| -3.322 |  1.129 | -7.306 | -6.932 | -1.033 |
| -7.486 |  5.177 |  5.951 |  7.135 |  8.273 |
|  8.144 | -6.577 | -3.937 | -7.482 | -5.077 |
| -1.524 | -1.710 | -1.830 |  2.080 | -4.617 |
:
|  5.177 |  5.951 |
| -6.577 | -3.937 |

|  2.806 | -0.596 | -3.037 |  2.384 | -4.150 |
| -1.123 | -5.492 |  3.896 | -1.957 |  4.067 |
| -3.243 |  5.393 | -4.872 |  5.280 |  6.623 |
:
| -5.492 |  3.896 |
|  5.393 | -4.872 |

| -0.109 |  1.551 |  1.210 | -1.005 |  0.828 |
|  1.396 | -1.267 |  1.144 | -5.988 |  1.237 |
|  0.514 |  0.317 |  0.021 | -2.194 | -0.433 |
| -0.105 |  0.310 | -0.087 |  6.505 | -0.232 |
:
| -1.267 |  1.144 |
|  0.317 |  0.021 |

|  0.662 |  2.497 |  0.407 |  0.852 |
|  2.892 | -1.323 | -2.181 | -5.501 |
|  2.613 | -5.614 | -3.400 | -8.300 |
| -7.272 | -5.820 |  2.522 |  6.934 |
:
| -1.323 | -2.181 |
| -5.614 | -3.400 |

| -1.089 | -6.211 |  1.443 | -3.182 | -2.301 |
|  0.244 | -1.087 | -0.108 | -2.439 |  2.979 |
| -2.976 |  7.190 | -1.092 |  6.547 | -0.425 |
|  2.836 | -3.621 | -1.294 | -1.892 | -0.713 |
:
| -1.087 | -0.108 |
|  7.190 | -1.092 |

| -3.667 |  0.443 |  7.024 |  3.818 |  5.371 |
| -4.333 | -0.747 |  7.024 |  2.723 |  5.371 |
| -4.333 |  0.058 |  7.024 |  2.723 |  5.371 |
| -5.060 |  0.058 |  5.037 |  2.723 |  5.371 |
| -4.333 |  0.599 |  7.024 |  2.723 |  6.466 |
:
| -0.747 |  7.024 |
|  0.058 |  7.024 |

| -4.152 | -1.368 |  0.377 |  4.952 |  6.914 |
|  7.345 |  2.816 | -3.288 | -6.074 | -2.658 |
| -1.523 | -2.933 | -0.135 | -0.233 | -6.108 |
| -3.896 | -1.201 |  0.283 |  4.841 |  7.247 |
|  3.294 |  1.164 | -1.940 | -2.152 |  0.409 |
:
|  2.816 | -3.288 |
| -2.933 | -0.135 |

|  2.799 |  5.242 | -2.387 | -1.850 |  2.464 |
| -3.050 |  4.999 | -5.489 | -7.291 |  6.623 |
|  7.480 | -1.623 | -7.202 |  4.475 |  5.417 |
|  3.699 |  4.902 | -3.799 |  7.089 | -6.460 |
| -5.462 | -7.383 |  4.191 |  2.632 |  1.364 |
:
|  4.999 | -5.489 |
| -1.623 | -7.202 |

| -1.345 | -3.688 | -1.105 |
| -1.348 | -3.199 | -1.166 |
| -1.841 |  0.502 |  8.485 |
| -1.514 | -2.085 |  4.789 |
|  2.183 |  1.012 | -0.543 |
:
| -3.199 | -1.166 |
|  0.502 |  8.485 |
---
|  3.403 | -0.818 | -7.663 | -0.036 |
|  0.369 |  0.350 | -8.907 | -7.184 |
| -0.383 | -0.781 | -1.146 | -0.836 |
:
|  0.350 | -8.907 |
| -0.781 | -1.146 |

|  0.651 |  1.170 | -2.404 |
| -2.765 | -2.088 |  3.488 |
|  2.455 | -2.604 |  7.307 |
| -1.025 | -1.926 |  3.980 |
:
| -2.088 |  3.488 |
| -2.604 |  7.307 |

| -4.137 |  8.734 |  3.624 | -2.362 |
| -1.440 |  1.655 |  3.624 | -0.375 |
| -8.787 |  7.705 |  3.624 | -1.004 |
| -3.256 |  1.655 |  3.624 | -0.375 |
:
| 1.655 | 3.624 |
| 7.705 | 3.624 |

| -0.396 |  0.295 |  1.377 | -5.151 |  2.171 |
|  5.457 |  3.498 |  1.427 | -0.632 | -2.028 |
| -0.407 |  2.145 | -1.449 | -1.454 |  0.898 |
| -2.673 |  1.254 |  2.162 | -4.872 |  0.166 |
| -0.948 | -0.372 | -2.881 |  1.525 | -6.415 |
:
|  3.498 |  1.427 |
|  2.145 | -1.449 |

|  1.457 |  1.439 | -4.852 |  2.012 |
|  1.457 | -0.483 |  0.717 | -0.646 |
| -1.331 |  0.521 | -6.776 |  3.934 |
| -0.111 | -1.268 | -1.794 | -1.419 |
:
| -0.483 |  0.717 |
|  0.521 | -6.776 |

| -1.681 |  4.102 | -7.912 | -6.899 |
|  0.548 | -0.225 | -0.296 |  0.281 |
| -1.058 |  2.028 |  4.160 | -1.226 |
|  0.430 | -0.287 | -0.241 |  0.489 |
| -0.494 |  1.270 |  1.134 | -0.857 |
:
| -0.225 | -0.296 |
|  2.028 |  4.160 |

|  1.603 | -1.454 | -2.087 |
|  7.528 |  3.876 |  6.947 |
| -2.998 | -2.204 |  2.152 |
:
|  3.876 |  6.947 |
| -2.204 |  2.152 |

|  1.634 | -2.661 |  3.929 |  6.396 |  4.638 |
|  1.149 | -8.789 | -1.912 |  5.661 | -3.731 |
|  0.940 |  0.179 | -1.127 | -0.364 |  1.745 |
|  0.055 | -1.190 |  6.387 |  5.265 |  2.222 |
|  5.000 | -1.445 | -8.665 | -3.156 |  2.699 |
:
| -8.789 | -1.912 |
|  0.179 | -1.127 |
